Here is a tiny trained network, its code and every weight. The questions are about switching its units off for an input and a target symbol, where a switched-off unit gives its printed mean instead of its output.

import numpy as np


def w(rows, s, z=0):
    codes = np.array(rows[::2]) - 128.0
    scale = np.full(codes.shape[1], s)
    scale[-1] = z or s
    return codes * scale


def f(y):
    return np.maximum(y, 0)


def softmax(a):
    e = np.exp(a - a.max(-1, keepdims=True))
    return e / e.sum(-1, keepdims=True)


def log_softmax(a):
    a = a - a.max(-1, keepdims=True)
    return a - np.log(np.exp(a).sum(-1, keepdims=True))


def net(x, mask):
    ids = ['αβγδεζηθλμξπστψω'.index(c) for c in x.split()]
    T = len(ids)
    res = E[ids] + P[:T]
    u = 0
    for l in range(2):
        r = res
        for j in range(2):
            rows = slice(2 * j, 2 * j + 2)
            q, k, v = (r @ M[l][rows].T for M in (Q, K, V))
            z = softmax(np.where(np.tri(T) > 0, q @ k.T / 2**0.5, -1e9)) @ v
            o = O[l][rows]
            res = res + np.where(mask[u + j], z, o[:, -1]) @ o[:, :-1]
        u += 2
        y = f(res @ A[l][:, :-1].T + A[l][:, -1])
        res = res + np.where(mask[u : u + 16], y, B[l][:, -1]) @ B[l][:, :-1]
        u += 16
    return log_softmax(res[-1] @ U[:, :-1].T + U[:, -1])


Q, K, V, O, A, B = {}, {}, {}, {}, {}, {}
E = w([
[138,88,220],'α',
[163,62,152],'β',
[123,207,55],'γ',
[82,225,157],'δ',
[139,194,131],'ε',
[159,166,49],'ζ',
[110,175,129],'η',
[143,125,91],'θ',
[151,146,95],'λ',
[117,189,230],'μ',
[170,108,3],'ξ',
[161,60,133],'π',
[151,124,87],'σ',
[174,54,68],'τ',
[164,5,171],'ψ',
[150,137,151],'ω',
],0.0072)
P = w([
[134,141,134],'0',
[84,36,136],'1',
[169,143,140],'2',
[147,134,132],'3',
[64,8,102],'4',
[185,143,141],'5',
[157,132,132],'6',
[45,52,94],'7',
],0.011)
Q[0] = w([
[128,128,128],'L0H0',
[128,128,128],'L0H0',
[255,197,141],'L0H1',
[15,62,117],'L0H1',
],0.0094)
K[0] = w([
[128,128,128],'L0H0',
[128,128,128],'L0H0',
[249,174,131],'L0H1',
[27,84,124],'L0H1',
],0.013)
V[0] = w([
[159,100,134],'L0H0',
[129,115,158],'L0H0',
[2,108,114],'L0H1',
[24,105,114],'L0H1',
],0.0097)
O[0] = w([
[162,119,131,254],'L0H0',
[153,121,103,208],'L0H0',
[17,116,122,124],'L0H1',
[2,113,122,149],'L0H1',
],0.0092,0.00087)
A[0] = w([
[153,148,216,149],'L0N0',
[91,139,84,113],'L0N1',
[89,128,181,130],'L0N2',
[143,31,147,254],'L0N3',
[86,130,180,142],'L0N4',
[162,183,33,175],'L0N5',
[214,94,153,218],'L0N6',
[104,131,78,121],'L0N7',
[144,253,164,199],'L0N8',
[80,140,141,136],'L0N9',
[87,137,62,112],'L0N10',
[168,170,26,158],'L0N11',
[141,254,217,193],'L0N12',
[207,96,134,204],'L0N13',
[166,120,205,159],'L0N14',
[128,128,128,128],'L0N15',
],0.0094,0.0034)
B[0] = w([
[146,122,203,180],'L0N0',
[142,61,146,162],'L0N1',
[163,72,67,164],'L0N2',
[99,2,116,237],'L0N3',
[162,56,68,168],'L0N4',
[197,182,55,180],'L0N5',
[212,86,142,254],'L0N6',
[130,74,168,155],'L0N7',
[153,205,170,194],'L0N8',
[161,36,104,171],'L0N9',
[142,43,160,169],'L0N10',
[194,166,51,179],'L0N11',
[135,204,203,198],'L0N12',
[212,87,132,239],'L0N13',
[162,100,182,192],'L0N14',
[128,128,128,128],'L0N15',
],0.0073)
Q[1] = w([
[79,254,111],'L1H0',
[119,108,222],'L1H0',
[187,176,224],'L1H1',
[56,60,10],'L1H1',
],0.0072)
K[1] = w([
[3,169,93],'L1H0',
[119,100,230],'L1H0',
[26,133,101],'L1H1',
[243,117,156],'L1H1',
],0.0058)
V[1] = w([
[117,2,64],'L1H0',
[145,213,50],'L1H0',
[156,153,14],'L1H1',
[96,57,70],'L1H1',
],0.0071)
O[1] = w([
[75,83,61,28],'L1H0',
[224,154,61,86],'L1H0',
[181,108,2,73],'L1H1',
[58,127,92,254],'L1H1',
],0.0078,0.0056)
A[1] = w([
[147,200,73,151],'L1N0',
[154,201,148,153],'L1N1',
[148,189,145,153],'L1N2',
[135,117,163,187],'L1N3',
[64,108,44,62],'L1N4',
[42,90,94,169],'L1N5',
[157,191,137,123],'L1N6',
[173,95,88,203],'L1N7',
[54,109,48,62],'L1N8',
[160,229,70,120],'L1N9',
[143,94,31,104],'L1N10',
[25,92,103,198],'L1N11',
[34,130,182,2],'L1N12',
[77,130,166,105],'L1N13',
[111,105,158,165],'L1N14',
[86,254,145,126],'L1N15',
],0.0096,0.0042)
B[1] = w([
[66,99,94,171],'L1N0',
[115,169,119,215],'L1N1',
[118,161,122,199],'L1N2',
[102,112,137,214],'L1N3',
[183,213,143,176],'L1N4',
[93,168,80,222],'L1N5',
[118,166,104,201],'L1N6',
[144,85,95,254],'L1N7',
[163,205,136,176],'L1N8',
[62,120,84,192],'L1N9',
[204,156,153,219],'L1N10',
[90,154,93,229],'L1N11',
[153,179,236,165],'L1N12',
[138,147,197,162],'L1N13',
[96,119,124,201],'L1N14',
[7,74,121,157],'L1N15',
],0.011,0.0099)
U = w([
[155,101,243,128],'α',
[150,47,156,168],'β',
[43,100,54,124],'γ',
[20,117,163,83],'δ',
[94,182,115,152],'ε',
[136,200,63,10],'ζ',
[68,158,117,210],'η',
[115,123,112,242],'θ',
[131,142,100,197],'λ',
[116,226,196,20],'μ',
[147,85,55,59],'ξ',
[142,74,122,204],'π',
[141,128,104,193],'σ',
[239,87,138,4],'τ',
[33,3,88,146],'ψ',
[236,220,182,152],'ω',
],0.0067,0.0046)

Each question gives the input, a string of symbols that net reads in full, and the target symbol t.
The units are the heads (2 rows each of Q, K, V and O) and the neurons (one row each of A and B). Each row of codes is followed by its name. A weight is (code - 128) times the scale printed after its matrix; where a second scale follows, it is the last column's (O, A, B and U).
mask holds one flag per unit, layer by layer, with each layer's heads first. A switched-off unit (its flag False) gives its mean, the last column of its rows in O or B, instead of its output. The means were averaged over made-up inputs and are rounded, as every weight is.
A unit's drop is (log p(t) with every unit on - log p(t) with that unit switched off) / (log p(t) with every unit on - log p(t) with every unit switched off).
The circuit of an input: a set's keep is (log p(t) with only the set's units on - log p(t) with every unit switched off) / (log p(t) with every unit on - log p(t) with every unit switched off). Starting from the 12 units with the biggest drops (on a tie, the unit counted first), units are removed one at a time, each time the one whose removal leaves the highest keep (on an exact tie, the one counted first), for as long as the keep stays at least 0.8.
units of the circuit, in order: the units of the circuit, biggest drop first
unit that matters most: the unit with the biggest drop
top k neurons: the k neurons with the biggest drops, biggest first
top k neurons in layer l: the k neurons of layer l with the biggest drops, biggest first
heads that matter: for each layer, one digit per head in row order, 1 if its drop is at least 0.15 and else 0, layers parted by /
drop when u is switched off: that unit's drop, to one decimal
input α ζ ω α δ, target ψ: units of the circuit, in order : [L0H1, L0N9]
input ζ α γ ω ω α, target α: heads that matter : 00 / 10
input ζ ξ α ζ ε ω ω η, target ψ: units of the circuit, in order : [L0H1, L0N10, L0N9]
input μ γ ω β α μ α ζ, target α: unit that matters most : L1H1
input δ σ ω ψ τ, target ψ: units of the circuit, in order : [L0H1, L0N3]
input ψ ψ ψ, target ψ: units of the circuit, in order : [L1H0, L0N3]
input ζ λ τ η β ψ, target ψ: heads that matter : 00 / 11
input ω τ ω γ ω μ α π, target α: heads that matter : 01 / 11
input ω ω η τ τ ψ ω τ, target μ: top 3 neurons : [L1N12, L1N4, L1N8]
input α α τ ω η, target ζ: heads that matter : 01 / 11
input α ζ γ, target γ: heads that matter : 00 / 00
input ω β ω τ τ ω ζ, target ζ: top 3 neurons : [L0N5, L0N11, L0N3]
input ψ τ ω ψ π δ, target δ: top 2 neurons in layer 0 : [L0N3, L0N12]
input ω θ ψ α α, target μ: heads that matter : 01 / 10
input ω γ ω β α μ, target μ: heads that matter : 01 / 11
input μ ω ω ζ μ τ τ β, target ζ: top neuron in layer 1 : [L1N4]
input ζ τ ω η β, target ψ: heads that matter : 00 / 11
input π β ω ω η γ, target γ: top 2 neurons : [L1N9, L1N0]
input β τ α γ ω ξ, target ξ: top 2 neurons in layer 1 : [L1N9, L1N0]
input α ω γ μ, target μ: unit that matters most : L0N12
input α τ ξ μ τ, target ω: top 3 neurons : [L1N10, L1N4, L1N8]
input ω θ η ξ, target ξ: heads that matter : 01 / 10
input ω δ ω ω ω ω, target ω: top 2 neurons in layer 0 : [L0N6, L0N13]
input ξ ψ μ ω β α ξ μ, target δ: top 2 neurons in layer 0 : [L0N6, L0N13]
input α β ω β μ, target ψ: drop when L0N4 is switched off : 0.1
input β μ α α π ω ξ β, target ψ: drop when L0N1 is switched off : 0.1
input ω τ ψ τ α ω γ ω, target ψ: unit that matters most : L0H1
input ω ξ α λ ω, target δ: drop when L1H1 is switched off : 0.4
